Here is a tiny trained network, its code and every weight. The questions are about switching its units off for an input and a target symbol, where a switched-off unit gives its printed mean instead of its output.

import numpy as np


def w(rows, s, z=0):
    codes = np.array(rows[::2]) - 128.0
    scale = np.full(codes.shape[1], s)
    scale[-1] = z or s
    return codes * scale


def norm(h):
    return h / np.sqrt((h * h).mean(-1, keepdims=True) + 1e-5)


def f(y):
    return y / 2 * (1 + np.tanh(0.7978845608 * (y + 0.044715 * y**3)))


def softmax(a):
    e = np.exp(a - a.max(-1, keepdims=True))
    return e / e.sum(-1, keepdims=True)


def log_softmax(a):
    a = a - a.max(-1, keepdims=True)
    return a - np.log(np.exp(a).sum(-1, keepdims=True))


def net(x, mask):
    ids = ['βγεθξπω'.index(c) for c in x.split()]
    T = len(ids)
    res = E[ids] + P[:T]
    u = 0
    for l in range(2):
        r = norm(res)
        for j in range(2):
            rows = slice(2 * j, 2 * j + 2)
            q, k, v = (r @ M[l][rows].T for M in (Q, K, V))
            z = softmax(np.where(np.tri(T) > 0, q @ k.T / 2**0.5, -1e9)) @ v
            o = O[l][rows]
            res = res + np.where(mask[u + j], z, o[:, -1]) @ o[:, :-1]
        u += 2
        y = f(norm(res) @ A[l][:, :-1].T + A[l][:, -1])
        res = res + np.where(mask[u : u + 4], y, B[l][:, -1]) @ B[l][:, :-1]
        u += 4
    return log_softmax(norm(res)[-1] @ U[:, :-1].T + U[:, -1])


Q, K, V, O, A, B = {}, {}, {}, {}, {}, {}
E = w([
[66,161,24,211,135,185,117,93,152,75],'β',
[173,85,2,57,149,129,137,181,131,164],'γ',
[92,57,146,83,95,138,102,32,228,225],'ε',
[52,158,135,110,134,96,135,65,18,236],'θ',
[71,108,112,104,39,199,196,146,161,140],'ξ',
[94,158,110,85,116,44,106,121,78,84],'π',
[201,131,63,186,110,30,170,197,111,144],'ω',
],0.023)
P = w([
[152,85,138,107,203,132,216,73,150,120],'0',
[123,91,125,121,149,116,198,68,136,121],'1',
[108,104,115,121,125,114,181,76,131,130],'2',
[96,106,115,124,105,102,162,91,133,141],'3',
[83,113,104,117,89,100,138,107,132,149],'4',
[71,118,114,116,77,93,123,135,134,158],'5',
[71,138,106,105,66,92,106,155,140,177],'6',
[73,155,113,99,51,92,86,180,149,182],'7',
[59,171,126,77,48,97,56,216,158,188],'8',
[59,202,142,57,43,111,25,251,181,181],'9',
],0.013)
Q[0] = w([
[1,142,153,118,101,169,124,61,144,134],'L0H1',
[102,135,23,99,109,108,163,165,152,78],'L0H1',
[144,93,91,115,124,242,108,151,214,171],'L0H2',
[180,130,162,142,143,77,90,189,127,58],'L0H2',
],0.062)
K[0] = w([
[35,144,107,158,126,255,118,93,160,71],'L0H1',
[191,147,87,210,160,141,211,197,156,110],'L0H1',
[137,64,134,162,59,243,149,136,214,157],'L0H2',
[152,125,65,153,113,37,57,134,171,62],'L0H2',
],0.052)
V[0] = w([
[122,202,130,39,17,172,22,202,110,196],'L0H1',
[128,214,82,138,11,61,37,238,243,145],'L0H1',
[52,197,152,115,110,121,128,125,170,151],'L0H2',
[127,205,159,55,55,137,1,244,136,158],'L0H2',
],0.0094)
O[0] = w([
[87,125,182,232,187,51,137,196,139,21,2],'L0H1',
[197,21,18,158,163,191,184,165,98,195,106],'L0H1',
[170,91,82,58,167,103,83,83,107,154,190],'L0H2',
[80,187,210,86,33,221,204,1,92,57,26],'L0H2',
],0.0045,0.01)
A[0] = w([
[159,84,117,205,254,154,201,98,127,47,152],'L0N1',
[123,166,83,111,79,108,103,190,146,163,148],'L0N2',
[186,98,142,162,239,144,219,130,140,62,122],'L0N3',
[136,208,107,175,147,184,57,141,145,104,3],'L0N4',
],0.031,0.0023)
B[0] = w([
[139,255,44,139,183,138,123,72,175,136,138],'L0N1',
[93,122,153,127,130,97,146,150,112,100,252],'L0N2',
[146,103,135,56,74,102,114,134,128,186,136],'L0N3',
[84,96,90,145,89,114,103,130,117,118,142],'L0N4',
],0.029)
Q[1] = w([
[150,150,168,144,157,191,66,88,128,149],'L1H1',
[245,157,185,210,246,253,90,154,118,102],'L1H1',
[181,132,5,64,28,97,176,165,188,3],'L1H2',
[159,197,35,112,139,125,188,159,2,107],'L1H2',
],0.043)
K[1] = w([
[173,143,116,111,141,145,150,114,87,105],'L1H1',
[229,131,164,57,124,104,195,131,165,135],'L1H1',
[99,71,32,143,92,158,103,183,177,54],'L1H2',
[105,179,90,140,133,141,142,155,3,136],'L1H2',
],0.057)
V[1] = w([
[148,136,123,147,84,149,96,110,94,114],'L1H1',
[77,96,152,110,139,108,136,128,108,155],'L1H1',
[184,69,152,107,127,162,101,114,127,152],'L1H2',
[83,130,118,66,54,131,72,254,130,156],'L1H2',
],0.029)
O[1] = w([
[103,98,131,109,139,69,126,127,202,111,93],'L1H1',
[136,137,70,58,128,112,116,109,79,156,220],'L1H1',
[80,167,109,105,116,66,108,135,104,144,3],'L1H2',
[92,154,74,71,110,85,59,59,109,253,216],'L1H2',
],0.012,0.026)
A[1] = w([
[28,130,194,123,141,109,65,248,61,101,29],'L1N1',
[56,120,215,253,64,82,60,178,125,135,2],'L1N2',
[86,143,182,194,82,83,83,134,48,52,30],'L1N3',
[12,144,157,160,81,78,96,200,23,81,25],'L1N4',
],0.034,0.0055)
B[1] = w([
[123,217,104,79,163,158,57,129,175,189,227],'L1N1',
[20,162,105,183,158,100,254,73,122,212,162],'L1N2',
[156,195,136,125,61,123,36,103,108,134,169],'L1N3',
[70,62,162,194,160,83,130,212,147,20,255],'L1N4',
],0.029,0.03)
U = w([
[136,141,113,77,144,98,110,24,76,250,250],'β',
[224,157,144,186,90,55,231,148,144,172,144],'γ',
[176,205,187,144,11,142,23,125,118,87,166],'ε',
[108,145,21,204,172,182,136,2,168,99,43],'θ',
[178,119,132,24,185,183,57,200,175,80,102],'ξ',
[49,1,138,152,150,73,81,144,52,79,3],'π',
[68,139,202,90,55,246,226,100,155,140,109],'ω',
],0.0052,0.0024)

Each question gives the input, a string of symbols that net reads in full, and the target symbol t.
The units are the heads (2 rows each of Q, K, V and O) and the neurons (one row each of A and B). Each row of codes is followed by its name. A weight is (code - 128) times the scale printed after its matrix; where a second scale follows, it is the last column's (O, A, B and U).
mask holds one flag per unit, layer by layer, with each layer's heads first. A switched-off unit (its flag False) gives its mean, the last column of its rows in O or B, instead of its output. The means were averaged over made-up inputs and are rounded, as every weight is.
A unit's drop is (log p(t) with every unit on - log p(t) with that unit switched off) / (log p(t) with every unit on - log p(t) with every unit switched off).
The circuit of an input: a set's keep is (log p(t) with only the set's units on - log p(t) with every unit switched off) / (log p(t) with every unit on - log p(t) with every unit switched off). Starting from all 12 units, units are removed one at a time, each time the one whose removal leaves the highest keep (on an exact tie, the one counted first), for as long as the keep stays at least 0.8.
circuit, biggest first: the units of the circuit, biggest drop first
top k neurons: the k neurons with the biggest drops, biggest first
top k neurons in layer l: the k neurons of layer l with the biggest drops, biggest first
which heads matter: for each layer, one digit per head in row order, 1 if its drop is at least 0.15 and else 0, layers parted by /
input π θ π θ γ, target β: which heads matter	10 / 01
input β θ γ, target ξ: top 4 neurons	[L0N4, L0N1, L1N2, L0N2]
input ξ β θ ξ ξ ε, target β: top 2 neurons	[L1N4, L0N4]
input θ ε ε ξ ε ξ β ξ π π, target ε: circuit, biggest first	[L1N3, L0H2]
input π ε θ θ ε ω ξ θ, target ξ: which heads matter	00 / 11
input ω β ξ, target ω: top 4 neurons	[L0N1, L1N4, L0N4, L1N1]
input γ ω θ ξ ω ξ π, target β: which heads matter	01 / 01
input ξ θ ε ξ θ θ θ θ θ π, target β: top 2 neurons in layer 1	[L1N4, L1N3]
input θ ω θ ω π ξ, target β: which heads matter	01 / 01
input ξ θ π θ ω π γ, target β: circuit, biggest first	[L1H2]
input π γ ξ ε π ω ω θ, target β: top 2 neurons in layer 0	[L0N2, L0N4]
input ξ π π π ω, target β: circuit, biggest first	[L1N4, L1H2]
input ξ π ξ θ θ β, target θ: top 2 neurons	[L0N1, L1N4]
input π π ξ ξ ε ε γ β, target θ: which heads matter	10 / 00
input θ π ω ξ, target β: circuit, biggest first	[L1H2, L1N4]
input β ξ ξ π, target ε: top 3 neurons	[L0N1, L0N4, L1N4]
input θ ω β ε ξ γ γ, target ξ: which heads matter	11 / 01
input π π γ ε π θ β ε ξ, target ω: which heads matter	11 / 01
input π ω θ γ ξ ω ω π ε, target β: top 2 neurons	[L1N4, L0N2]
input π β γ θ ε γ ε ε ω, target γ: top 4 neurons	[L0N4, L0N1, L1N1, L1N4]
input π π θ, target β: top 4 neurons	[L1N4, L0N2, L0N1, L1N1]
